Here is a tiny trained network, its code and every weight. The questions are about switching its units off for an input and a target symbol, where a switched-off unit gives its printed mean instead of its output.

import numpy as np


def w(rows, s, z=0):
    codes = np.array(rows[::2]) - 128.0
    scale = np.full(codes.shape[1], s)
    scale[-1] = z or s
    return codes * scale


def norm(h):
    return h / np.sqrt((h * h).mean(-1, keepdims=True) + 1e-5)


def f(y):
    return y / 2 * (1 + np.tanh(0.7978845608 * (y + 0.044715 * y**3)))


def softmax(a):
    e = np.exp(a - a.max(-1, keepdims=True))
    return e / e.sum(-1, keepdims=True)


def log_softmax(a):
    a = a - a.max(-1, keepdims=True)
    return a - np.log(np.exp(a).sum(-1, keepdims=True))


def net(x, mask):
    ids = ['αβγεζηπ'.index(c) for c in x.split()]
    T = len(ids)
    res = E[ids] + P[:T]
    r = norm(res)
    for j in range(2):
        rows = slice(3 * j, 3 * j + 3)
        q, k, v = (r @ M[0][rows].T for M in (Q, K, V))
        z = softmax(np.where(np.tri(T) > 0, q @ k.T / 3**0.5, -1e9)) @ v
        o = O[0][rows]
        res = res + np.where(mask[j], z, o[:, -1]) @ o[:, :-1]
    y = f(norm(res) @ A[0][:, :-1].T + A[0][:, -1])
    res = res + np.where(mask[2:14], y, B[0][:, -1]) @ B[0][:, :-1]
    return log_softmax(norm(res)[-1] @ U[:, :-1].T + U[:, -1])


Q, K, V, O, A, B = {}, {}, {}, {}, {}, {}
E = w([
[111,162,158,134],'α',
[197,137,68,250],'β',
[88,95,123,137],'γ',
[110,100,61,207],'ε',
[112,127,107,172],'ζ',
[98,213,59,172],'η',
[131,88,154,151],'π',
],0.015)
P = w([
[169,133,170,3],'0',
[119,139,200,85],'1',
[118,154,169,106],'2',
[119,157,152,117],'3',
[112,174,134,125],'4',
[107,172,130,136],'5',
[107,183,120,138],'6',
[102,184,121,147],'7',
[92,186,121,151],'8',
[87,187,122,155],'9',
[86,186,106,153],'10',
[88,189,122,159],'11',
],0.0058)
Q[0] = w([
[217,150,154,96],'h1',
[177,147,107,100],'h1',
[137,151,137,94],'h1',
[39,163,104,254],'h2',
[115,132,160,151],'h2',
[120,138,173,154],'h2',
],0.013)
K[0] = w([
[59,145,135,156],'h1',
[121,139,123,184],'h1',
[156,124,218,164],'h1',
[204,123,85,1],'h2',
[110,102,97,136],'h2',
[85,175,24,120],'h2',
],0.0092)
V[0] = w([
[232,120,93,119],'h1',
[103,43,83,92],'h1',
[70,112,122,234],'h1',
[165,185,55,66],'h2',
[120,128,24,162],'h2',
[2,123,18,86],'h2',
],0.0068)
O[0] = w([
[182,21,90,254,74],'h1',
[73,58,136,216,174],'h1',
[103,241,166,227,255],'h1',
[236,91,95,26,128],'h2',
[191,62,109,151,170],'h2',
[73,68,47,73,218],'h2',
],0.0047,0.0028)
A[0] = w([
[170,74,246,132,98],'n1',
[91,115,127,127,177],'n2',
[71,177,170,80,122],'n3',
[143,242,152,145,252],'n4',
[134,129,143,240,68],'n5',
[127,136,182,36,147],'n6',
[254,163,143,216,57],'n7',
[136,71,184,119,102],'n8',
[120,86,26,100,182],'n9',
[140,172,123,78,86],'n10',
[226,121,136,97,44],'n11',
[96,31,227,180,146],'n12',
],0.0078,0.0025)
B[0] = w([
[144,203,100,229,164],'n1',
[108,188,174,89,163],'n2',
[127,81,213,106,153],'n3',
[238,41,131,1,234],'n4',
[100,98,71,199,243],'n5',
[106,117,145,195,125],'n6',
[228,102,181,74,155],'n7',
[123,167,152,138,140],'n8',
[92,249,92,82,176],'n9',
[163,53,67,190,110],'n10',
[91,162,116,118,111],'n11',
[126,189,80,80,255],'n12',
],0.0046,0.0048)
U = w([
[165,129,199,69,159],'α',
[241,74,153,163,62],'β',
[13,124,161,83,58],'γ',
[96,79,104,170,160],'ε',
[151,60,83,67,157],'ζ',
[159,254,105,65,2],'η',
[122,198,208,169,205],'π',
],0.0097,0.0055)

Each question gives the input, a string of symbols that net reads in full, and the target symbol t.
The units are the heads (3 rows each of Q, K, V and O) and the neurons (one row each of A and B). Each row of codes is followed by its name. A weight is (code - 128) times the scale printed after its matrix; where a second scale follows, it is the last column's (O, A, B and U).
mask holds one flag per unit, heads first, then neurons. A switched-off unit (its flag False) gives its mean, the last column of its rows in O or B, instead of its output. The means were averaged over made-up inputs and are rounded, as every weight is.
A unit's drop is (log p(t) with every unit on - log p(t) with that unit switched off) / (log p(t) with every unit on - log p(t) with every unit switched off).
The circuit of an input: a set's keep is (log p(t) with only the set's units on - log p(t) with every unit switched off) / (log p(t) with every unit on - log p(t) with every unit switched off). Starting from the 12 units with the biggest drops (on a tie, the unit counted first), units are removed one at a time, each time the one whose removal leaves the highest keep (on an exact tie, the one counted first), for as long as the keep stays at least 0.8.
circuit, biggest first: the units of the circuit, biggest drop first
most important unit: the unit with the biggest drop
k most important neurons: the k neurons with the biggest drops, biggest first
heads that matter: for each layer, one digit per head in row order, 1 if its drop is at least 0.15 and else 0, layers parted by /
drop of u: that unit's drop, to one decimal
input ε π ε ζ π, target ε: circuit, biggest first -> h2
input η π π ζ, target η: heads that matter -> 01
input π π π π, target π: heads that matter -> 01
input η ε π ζ ε π ζ π η ε η α, target α: heads that matter -> 00
input ζ γ π β ζ γ ε ζ, target ζ: heads that matter -> 11
input ε π ε ε π, target ε: 2 most important neurons -> n5; n9
input β ε ε π ε ζ α ε π, target β: heads that matter -> 10
input γ π π ζ π π π ζ π ζ, target γ: heads that matter -> 11
input β ζ π ε, target β: circuit, biggest first -> h2; n7
input η γ π, target π: heads that matter -> 10
input β π α α ε π γ β ζ π, target β: 4 most important neurons -> n4; n7; n9; n5
input π ε π ε π ε, target π: drop of n7 -> 0.0
input ζ π ζ ζ π, target ζ: drop of h2 -> 1.1
input γ ε γ ε ζ, target γ: drop of h1 -> 0.1
input β π π β α β ζ, target β: drop of h2 -> 0.3
input α ζ α ζ, target α: most important unit -> h2
